Below is a small trained network, with its code and all its weights. Each question gives an input and a class and asks what happens when units are switched off, that is, made to give their printed mean instead of their output.

import numpy as np


def w(rows, s, z=0):
    codes = np.array(rows[::2]) - 128.0
    scale = np.full(codes.shape[1], s)
    scale[-1] = z or s
    return codes * scale


def f(y):
    return y / 2 * (1 + np.tanh(0.7978845608 * (y + 0.044715 * y**3)))


def log_softmax(a):
    a = a - a.max(-1, keepdims=True)
    return a - np.log(np.exp(a).sum(-1, keepdims=True))


def net(x, mask):
    res = np.array(x, float).reshape(1, 4) / 4 @ E
    y = f(res @ A[0][:, :-1].T + A[0][:, -1])
    res = res + np.where(mask, y, B[0][:, -1]) @ B[0][:, :-1]
    return log_softmax(res[-1] @ U[:, :-1].T + U[:, -1])


A, B = {}, {}
E = w([
[165,56,166,78,252],'x0',
[171,126,213,36,81],'x1',
[128,195,139,83,191],'x2',
[31,97,133,107,125],'x3',
],0.014)
A[0] = w([
[138,78,146,150,88,64],'neuron 0',
[12,107,138,88,124,72],'neuron 1',
[200,151,120,155,123,72],'neuron 2',
[99,203,149,131,180,82],'neuron 3',
[158,119,143,5,58,3],'neuron 4',
[108,220,155,85,148,59],'neuron 5',
[99,230,97,136,23,34],'neuron 6',
],0.013,0.0052)
B[0] = w([
[51,117,238,207,77,153],'neuron 0',
[237,236,169,202,173,193],'neuron 1',
[198,209,178,235,136,163],'neuron 2',
[79,61,136,202,96,165],'neuron 3',
[118,132,12,207,192,205],'neuron 4',
[110,67,199,231,59,171],'neuron 5',
[187,61,131,99,212,252],'neuron 6',
],0.011,0.016)
U = w([
[110,148,6,174,141,216],'0',
[189,224,172,142,126,79],'1',
[164,58,163,90,195,47],'2',
[103,80,165,176,66,181],'3',
[144,133,99,102,133,254],'4',
[90,154,163,87,87,53],'5',
[111,154,155,95,62,54],'6',
],0.016,0.0081)

Each question gives the input, the list of numbers given to net, and the class t.
The units are the neurons (one row each of A and B). Each row of codes is followed by its name. A weight is (code - 128) times the scale printed after its matrix; where a second scale follows, it is the last column's (A, B and U).
mask holds one flag per neuron, in row order. A switched-off neuron (its flag False) gives its mean, the last column of its row in B, instead of its output. The means were averaged over made-up inputs and are rounded, as every weight is.
A unit's drop is (log p(t) with every unit on - log p(t) with that unit switched off) / (log p(t) with every unit on - log p(t) with every unit switched off).
The circuit of an input: a set's keep is (log p(t) with only the set's units on - log p(t) with every unit switched off) / (log p(t) with every unit on - log p(t) with every unit switched off). Starting from all 7 units, units are removed one at a time, each time the one whose removal leaves the highest keep (on an exact tie, the one counted first), for as long as the keep stays at least 0.8.
units of the circuit, in order: the units of the circuit, biggest drop first
unit that matters most: the unit with the biggest drop
k most important neurons: the k neurons with the biggest drops, biggest first
drop of u: that unit's drop, to one decimal
input [-6,-2,-7,-8], class 1: units of the circuit, in order : neuron 2
input [-1,-2,-2,1], class 4: units of the circuit, in order : neuron 4; neuron 5
input [7,8,-8,-3], class 0: 2 most important neurons : neuron 4; neuron 6
input [-7,3,-6,-6], class 2: 2 most important neurons : neuron 6; neuron 1
input [5,-2,6,-3], class 3: units of the circuit, in order : neuron 6; neuron 3; neuron 5
input [3,4,-2,3], class 0: units of the circuit, in order : neuron 6; neuron 4
input [-2,-3,-6,3], class 3: 2 most important neurons : neuron 4; neuron 0
input [3,-2,2,-3], class 4: 4 most important neurons : neuron 6; neuron 4; neuron 1; neuron 5
input [4,3,2,-4], class 1: 3 most important neurons : neuron 6; neuron 2; neuron 3
input [-7,-2,7,-3], class 2: 2 most important neurons : neuron 6; neuron 0
input [1,0,0,0], class 4: 3 most important neurons : neuron 6; neuron 4; neuron 1
input [-8,7,-3,-7], class 2: 2 most important neurons : neuron 6; neuron 1
input [-1,-2,-8,-5], class 3: 2 most important neurons : neuron 1; neuron 0
input [6,-3,-7,5], class 3: most important neuron : neuron 6
input [-8,7,3,4], class 2: 2 most important neurons : neuron 6; neuron 5
input [1,-4,7,-4], class 3: 2 most important neurons : neuron 3; neuron 4
input [2,-4,6,-5], class 3: 3 most important neurons : neuron 3; neuron 4; neuron 1
input [-6,-1,8,0], class 3: drop of neuron 5 : 0.8
input [-2,-1,-4,-6], class 1: drop of neuron 6 : 0.0
input [-4,-5,-6,2], class 3: unit that matters most : neuron 4
input [-3,-4,-5,-6], class 1: drop of neuron 2 : 0.6
